Below is a small trained network, with its code and all its weights. Each question gives an input and a class and asks what happens when units are switched off, that is, made to give their printed mean instead of their output.

import numpy as np


def w(rows, s, z=0):
    codes = np.array(rows[::2]) - 128.0
    scale = np.full(codes.shape[1], s)
    scale[-1] = z or s
    return codes * scale


def norm(h):
    return h / np.sqrt((h * h).mean(-1, keepdims=True) + 1e-5)


def f(y):
    return np.maximum(y, 0)


def log_softmax(a):
    a = a - a.max(-1, keepdims=True)
    return a - np.log(np.exp(a).sum(-1, keepdims=True))


def net(x, mask):
    res = np.array(x, float).reshape(1, 8) / 4 @ E
    u = 0
    for l in range(3):
        y = f(norm(res) @ A[l][:, :-1].T + A[l][:, -1])
        res = res + np.where(mask[u : u + 9], y, B[l][:, -1]) @ B[l][:, :-1]
        u += 9
    return log_softmax(norm(res)[-1] @ U[:, :-1].T + U[:, -1])


A, B = {}, {}
E = w([
[120,81,99,106,139,130,137,198],'x0',
[106,98,213,227,115,56,206,117],'x1',
[21,253,109,69,130,140,160,164],'x2',
[154,122,44,146,26,84,96,125],'x3',
[189,193,179,162,111,238,146,85],'x4',
[188,191,177,146,119,80,150,207],'x5',
[167,185,109,104,191,122,190,96],'x6',
[106,127,133,162,73,164,99,98],'x7',
],0.0057)
A[0] = w([
[97,105,21,77,179,211,82,159,42],'0.n1',
[62,193,78,166,160,131,168,157,11],'0.n2',
[183,144,192,105,142,163,65,99,149],'0.n3',
[98,90,182,177,198,29,202,188,5],'0.n4',
[94,179,86,94,124,144,145,118,68],'0.n5',
[77,224,151,129,122,120,139,145,65],'0.n6',
[168,124,208,215,107,254,100,158,59],'0.n7',
[130,82,189,155,131,151,156,59,168],'0.n8',
[80,120,112,165,203,77,198,68,128],'0.n9',
],0.0084,0.003)
B[0] = w([
[135,118,150,77,195,157,49,127,234],'0.n1',
[78,162,182,150,180,167,155,112,176],'0.n2',
[160,161,124,147,124,131,136,171,210],'0.n3',
[159,59,130,105,132,144,132,254,253],'0.n4',
[111,101,143,118,165,118,156,117,180],'0.n5',
[107,153,182,80,144,105,177,140,195],'0.n6',
[158,135,67,103,30,171,126,131,245],'0.n7',
[146,131,7,110,97,143,166,139,233],'0.n8',
[90,82,123,153,131,96,156,100,234],'0.n9',
],0.0098,0.0053)
A[1] = w([
[163,160,103,139,19,159,34,111,13],'1.n1',
[106,186,129,102,108,108,115,210,110],'1.n2',
[118,95,123,121,160,112,95,141,186],'1.n3',
[187,144,197,45,140,135,1,94,98],'1.n4',
[128,132,82,123,152,104,18,148,128],'1.n5',
[107,180,153,43,166,52,183,134,86],'1.n6',
[176,164,113,113,64,149,142,136,3],'1.n7',
[161,110,108,187,112,47,49,145,133],'1.n8',
[211,188,124,153,92,16,121,149,241],'1.n9',
],0.0084,0.0018)
B[1] = w([
[151,104,122,132,90,199,142,124,254],'1.n1',
[49,83,68,166,162,60,149,83,216],'1.n2',
[202,175,153,167,106,122,59,123,208],'1.n3',
[203,101,76,149,255,107,110,130,243],'1.n4',
[50,129,151,37,185,112,12,78,224],'1.n5',
[117,186,181,221,112,192,142,130,233],'1.n6',
[146,207,147,57,150,170,151,158,211],'1.n7',
[98,136,233,165,73,119,98,119,193],'1.n8',
[223,177,168,125,104,48,62,136,222],'1.n9',
],0.0068,0.0049)
A[2] = w([
[51,172,89,62,110,122,161,186,79],'2.n1',
[179,108,48,195,86,114,64,110,108],'2.n2',
[100,114,75,169,143,97,184,75,26],'2.n3',
[181,86,95,73,87,59,122,61,177],'2.n4',
[142,38,197,129,98,149,95,202,124],'2.n5',
[2,215,190,108,134,137,191,119,4],'2.n6',
[77,68,100,113,165,132,92,147,87],'2.n7',
[108,60,138,166,155,154,120,250,28],'2.n8',
[53,126,155,177,86,128,47,124,198],'2.n9',
],0.0077,0.0021)
B[2] = w([
[115,109,189,148,159,129,119,130,191],'2.n1',
[19,131,160,136,135,177,136,93,232],'2.n2',
[123,155,72,156,207,106,143,41,159],'2.n3',
[34,200,92,157,175,97,106,58,210],'2.n4',
[84,58,135,85,98,42,119,129,252],'2.n5',
[64,154,254,138,169,181,221,126,243],'2.n6',
[243,85,90,156,155,167,163,202,221],'2.n7',
[161,96,116,94,107,113,196,123,244],'2.n8',
[148,190,173,117,129,101,104,57,198],'2.n9',
],0.0088,0.0043)
U = w([
[141,121,88,71,254,163,25,131,144],'0',
[50,175,202,152,206,148,214,141,196],'1',
[151,154,73,133,32,221,146,119,214],'2',
[136,17,117,130,123,27,194,217,149],'3',
[212,227,130,152,137,83,135,173,41],'4',
[69,140,162,155,79,47,40,64,81],'5',
[72,112,37,209,169,110,182,42,2],'6',
],0.013,0.0031)

Each question gives the input, the list of numbers given to net, and the class t.
The units are the neurons (one row each of A and B). Each row of codes is followed by its name. A weight is (code - 128) times the scale printed after its matrix; where a second scale follows, it is the last column's (A, B and U).
mask holds one flag per neuron, layer by layer. A switched-off neuron (its flag False) gives its mean, the last column of its row in B, instead of its output. The means were averaged over made-up inputs and are rounded, as every weight is.
A unit's drop is (log p(t) with every unit on - log p(t) with that unit switched off) / (log p(t) with every unit on - log p(t) with every unit switched off).
The circuit of an input: a set's keep is (log p(t) with only the set's units on - log p(t) with every unit switched off) / (log p(t) with every unit on - log p(t) with every unit switched off). Starting from the 12 units with the biggest drops (on a tie, the unit counted first), units are removed one at a time, each time the one whose removal leaves the highest keep (on an exact tie, the one counted first), for as long as the keep stays at least 0.8.
circuit, biggest first: the units of the circuit, biggest drop first
top k neurons: the k neurons with the biggest drops, biggest first
k most important neurons of layer l: the k neurons of layer l with the biggest drops, biggest first
drop of u: that unit's drop, to one decimal
input [4,1,3,8,-2,-5,-1,0], class 0: circuit, biggest first => 0.n1
input [-5,3,-4,-2,0,-7,-8,0], class 2: circuit, biggest first => 0.n8; 0.n7
input [-1,-2,0,-6,1,2,-3,-2], class 4: top 2 neurons => 0.n7; 0.n3
input [-5,5,2,1,-2,-6,3,-3], class 6: top 4 neurons => 0.n9; 2.n3; 0.n8; 1.n7
input [-5,5,-4,-7,0,0,6,2], class 3: top 2 neurons => 0.n4; 1.n2
input [2,8,-8,2,-1,-8,5,-5], class 6: top 3 neurons => 0.n8; 2.n4; 2.n3
input [-7,8,1,-4,-5,-3,2,7], class 6: top 2 neurons => 0.n9; 2.n3
input [3,1,-1,5,-1,-4,1,0], class 5: 2 most important neurons of layer 0 => 0.n6; 0.n2
input [-6,-2,-7,2,7,5,2,-6], class 2: top 2 neurons => 0.n7; 1.n1
input [6,-8,-4,-7,6,6,-4,-1], class 2: 2 most important neurons of layer 1 => 1.n1; 1.n9
input [5,-4,4,-2,-8,4,4,8], class 1: 2 most important neurons of layer 1 => 1.n6; 1.n9
input [7,-5,5,8,3,7,-7,-8], class 0: 2 most important neurons of layer 0 => 0.n4; 0.n1
input [8,6,-5,8,1,2,2,4], class 5: 2 most important neurons of layer 1 => 1.n9; 1.n8
input [-8,8,3,-5,-4,8,-8,2], class 3: circuit, biggest first => 0.n4
input [3,7,2,-4,8,-2,-3,3], class 2: drop of 0.n7 => 0.2
input [-4,6,-4,-5,7,5,4,-4], class 4: drop of 1.n9 => 0.2
input [-6,-4,-2,0,1,3,-4,0], class 2: drop of 1.n1 => 0.1
input [-5,0,-3,-2,-6,0,8,-1], class 3: drop of 0.n4 => 2.5
